Below are the code and all the weights of a small trained network. Each question names an input and a target symbol and asks about switching units off, where a switched-off unit gives its printed mean instead of its output.

import numpy as np


def w(rows, s, z=0):
    codes = np.array(rows[::2]) - 128.0
    scale = np.full(codes.shape[1], s)
    scale[-1] = z or s
    return codes * scale


def softmax(a):
    e = np.exp(a - a.max(-1, keepdims=True))
    return e / e.sum(-1, keepdims=True)


def log_softmax(a):
    a = a - a.max(-1, keepdims=True)
    return a - np.log(np.exp(a).sum(-1, keepdims=True))


def net(x, mask):
    ids = ['αβγδεζηθλμστφψω'.index(c) for c in x.split()]
    T = len(ids)
    res = E[ids] + P[:T]
    u = 0
    for l in range(3):
        r = res
        for j in range(2):
            rows = slice(2 * j, 2 * j + 2)
            q, k, v = (r @ M[l][rows].T for M in (Q, K, V))
            z = softmax(np.where(np.tri(T) > 0, q @ k.T / 2**0.5, -1e9)) @ v
            o = O[l][rows]
            res = res + np.where(mask[u + j], z, o[:, -1]) @ o[:, :-1]
        u += 2
    return log_softmax(res[-1] @ U[:, :-1].T + U[:, -1])


Q, K, V, O = {}, {}, {}, {}
E = w([
[130,95,133,193,137,79,39,174],'α',
[81,162,173,221,136,202,40,121],'β',
[91,172,105,48,142,41,44,183],'γ',
[217,121,216,122,134,52,135,32],'δ',
[74,88,53,192,47,144,67,116],'ε',
[158,82,127,66,147,101,145,234],'ζ',
[136,82,171,217,1,216,115,193],'η',
[148,170,220,113,183,231,116,191],'θ',
[242,157,58,176,149,160,85,105],'λ',
[123,62,71,127,12,62,152,157],'μ',
[49,180,118,105,125,137,173,10],'σ',
[181,215,68,179,139,68,140,183],'τ',
[122,98,92,37,173,133,59,90],'φ',
[155,102,113,72,52,212,200,178],'ψ',
[71,143,84,101,175,183,115,205],'ω',
],0.013)
P = w([
[89,85,174,168,99,161,150,187],'0',
[148,151,142,102,2,176,66,186],'1',
[110,95,112,139,132,110,166,152],'2',
[165,179,140,60,7,156,44,160],'3',
[123,111,102,120,158,99,157,126],'4',
[172,205,134,35,5,152,39,138],'5',
[129,125,92,110,177,82,152,111],'6',
[178,216,124,16,13,131,31,123],'7',
[136,135,79,100,193,74,145,84],'8',
[184,225,112,14,18,116,18,112],'9',
[145,133,63,93,207,46,151,67],'10',
[186,239,96,7,44,112,12,117],'11',
[152,138,60,85,213,52,144,81],'12',
],0.0066)
Q[0] = w([
[131,133,116,88,93,114,120,139],'0.h1',
[148,155,94,124,127,112,137,96],'0.h1',
[122,167,159,122,144,127,209,136],'0.h2',
[87,130,196,6,98,117,78,87],'0.h2',
],0.014)
K[0] = w([
[157,129,104,129,143,130,125,122],'0.h1',
[119,126,131,87,131,114,110,122],'0.h1',
[125,147,143,141,107,134,143,166],'0.h2',
[96,101,184,2,139,145,128,126],'0.h2',
],0.02)
V[0] = w([
[68,48,173,88,48,128,245,208],'0.h1',
[154,179,94,3,149,48,165,75],'0.h1',
[150,116,101,232,67,138,58,181],'0.h2',
[111,169,132,215,111,96,106,64],'0.h2',
],0.0051)
O[0] = w([
[76,20,77,76,69,111,241,198,77],'0.h1',
[160,151,77,92,183,91,169,82,96],'0.h1',
[68,61,104,255,161,84,175,89,254],'0.h2',
[110,77,99,151,221,113,154,173,10],'0.h2',
],0.0057,0.0015)
Q[1] = w([
[138,213,91,138,135,118,104,207],'1.h1',
[38,104,240,142,184,113,228,99],'1.h1',
[141,103,134,145,190,104,208,52],'1.h2',
[170,157,40,76,93,137,1,208],'1.h2',
],0.0094)
K[1] = w([
[171,219,111,152,183,48,185,228],'1.h1',
[61,66,216,130,108,202,248,62],'1.h1',
[83,39,160,138,67,190,118,255],'1.h2',
[193,238,13,53,203,40,95,56],'1.h2',
],0.007)
V[1] = w([
[139,120,83,140,98,91,73,104],'1.h1',
[159,106,227,117,140,190,117,97],'1.h1',
[52,195,254,136,83,97,220,4],'1.h2',
[2,221,10,125,114,188,150,147],'1.h2',
],0.0059)
O[1] = w([
[108,106,97,104,55,108,129,84,206],'1.h1',
[76,67,129,148,189,144,204,171,61],'1.h1',
[64,156,198,128,118,125,214,2,4],'1.h2',
[3,188,51,92,119,193,153,134,144],'1.h2',
],0.0073,0.0039)
Q[2] = w([
[189,254,96,93,14,138,12,167],'2.h1',
[165,185,139,124,147,87,155,4],'2.h1',
[196,146,78,132,113,179,113,114],'2.h2',
[164,95,92,140,183,136,158,96],'2.h2',
],0.0091)
K[2] = w([
[202,245,41,76,218,70,80,19],'2.h1',
[130,187,254,165,111,168,124,110],'2.h1',
[217,180,84,133,117,154,39,116],'2.h2',
[189,141,211,209,125,178,145,141],'2.h2',
],0.0066)
V[2] = w([
[60,44,153,27,145,123,54,105],'2.h1',
[188,49,87,130,140,253,125,39],'2.h1',
[204,148,133,150,159,147,94,72],'2.h2',
[159,184,151,117,30,193,95,130],'2.h2',
],0.0082)
O[2] = w([
[35,1,231,49,114,176,72,142,144],'2.h1',
[217,50,46,100,177,235,84,23,117],'2.h1',
[71,107,161,103,66,151,124,189,134],'2.h2',
[123,95,174,219,120,161,183,166,254],'2.h2',
],0.0097,0.0075)
U = w([
[145,82,145,186,197,44,50,128,88],'α',
[92,158,172,212,193,161,75,91,109],'β',
[90,156,168,110,87,110,112,158,66],'γ',
[227,128,242,135,112,76,144,45,191],'δ',
[46,99,33,167,90,116,87,83,61],'ε',
[200,75,125,66,184,80,182,207,125],'ζ',
[136,82,168,206,106,151,177,130,56],'η',
[177,163,216,134,219,185,168,163,130],'θ',
[206,157,70,116,121,171,79,122,145],'λ',
[121,61,57,89,66,46,179,97,127],'μ',
[77,194,120,90,90,164,175,22,254],'σ',
[145,217,117,129,98,123,148,141,106],'τ',
[137,80,133,80,106,168,81,127,113],'φ',
[147,107,102,79,108,179,255,154,128],'ψ',
[56,155,43,97,203,178,144,191,126],'ω',
],0.0064,0.0063)

Each question gives the input, a string of symbols that net reads in full, and the target symbol t.
The units are the heads (2 rows each of Q, K, V and O). Each row of codes is followed by its name. A weight is (code - 128) times the scale printed after its matrix; where a second scale follows, it is the last column's (O and U).
mask holds one flag per head, layer by layer. A switched-off head (its flag False) gives its mean, the last column of its rows in O, instead of its output. The means were averaged over made-up inputs and are rounded, as every weight is.
A unit's drop is (log p(t) with every unit on - log p(t) with that unit switched off) / (log p(t) with every unit on - log p(t) with every unit switched off).
The circuit of an input: a set's keep is (log p(t) with only the set's units on - log p(t) with every unit switched off) / (log p(t) with every unit on - log p(t) with every unit switched off). Starting from all 6 units, units are removed one at a time, each time the one whose removal leaves the highest keep (on an exact tie, the one counted first), for as long as the keep stays at least 0.8.
units of the circuit, in order: the units of the circuit, biggest drop first
most important unit: the unit with the biggest drop
which heads matter: for each layer, one digit per head in row order, 1 if its drop is at least 0.15 and else 0, layers parted by /
input λ ψ ζ λ λ α θ ε, target λ: units of the circuit, in order	2.h1
input β φ θ σ λ ω τ β, target τ: units of the circuit, in order	2.h1; 1.h1
input τ σ τ ε ψ η η α ζ ω, target τ: units of the circuit, in order	2.h1; 1.h1
input η δ λ ω ψ ζ, target λ: which heads matter	00 / 00 / 10
input η β ζ τ θ φ θ ε, target φ: units of the circuit, in order	2.h1; 0.h2
input α φ τ ψ ψ λ φ ψ γ ψ, target γ: units of the circuit, in order	2.h1; 1.h1; 0.h2
input ε δ η ω α μ ζ σ μ φ ω γ, target γ: units of the circuit, in order	2.h1; 1.h1
input ω σ η α, target σ: which heads matter	00 / 01 / 00
input σ τ τ ζ ψ η, target τ: which heads matter	00 / 00 / 10
input φ λ ψ θ φ β, target φ: which heads matter	01 / 00 / 10
input λ φ γ ζ α φ σ δ τ η σ α, target σ: units of the circuit, in order	1.h2; 0.h2
input ζ γ η ζ γ ζ σ μ, target σ: which heads matter	00 / 01 / 00
input η ζ θ δ η ε, target δ: which heads matter	00 / 01 / 00
input λ β φ η φ θ δ λ δ β η μ, target δ: most important unit	1.h2
input ζ φ ε β, target φ: which heads matter	00 / 00 / 10
input θ ζ ω σ φ, target φ: units of the circuit, in order	2.h1; 0.h2
input φ α τ θ μ η γ γ θ φ ε ζ, target φ: which heads matter	10 / 00 / 10
input η ω ψ δ η φ λ ζ γ, target γ: units of the circuit, in order	2.h1; 0.h2; 1.h1
input α ζ λ μ τ ζ γ ω, target γ: units of the circuit, in order	2.h1; 0.h1
input δ ε γ γ η ε, target γ: units of the circuit, in order	2.h1
input ω ω β φ λ, target λ: which heads matter	10 / 01 / 10
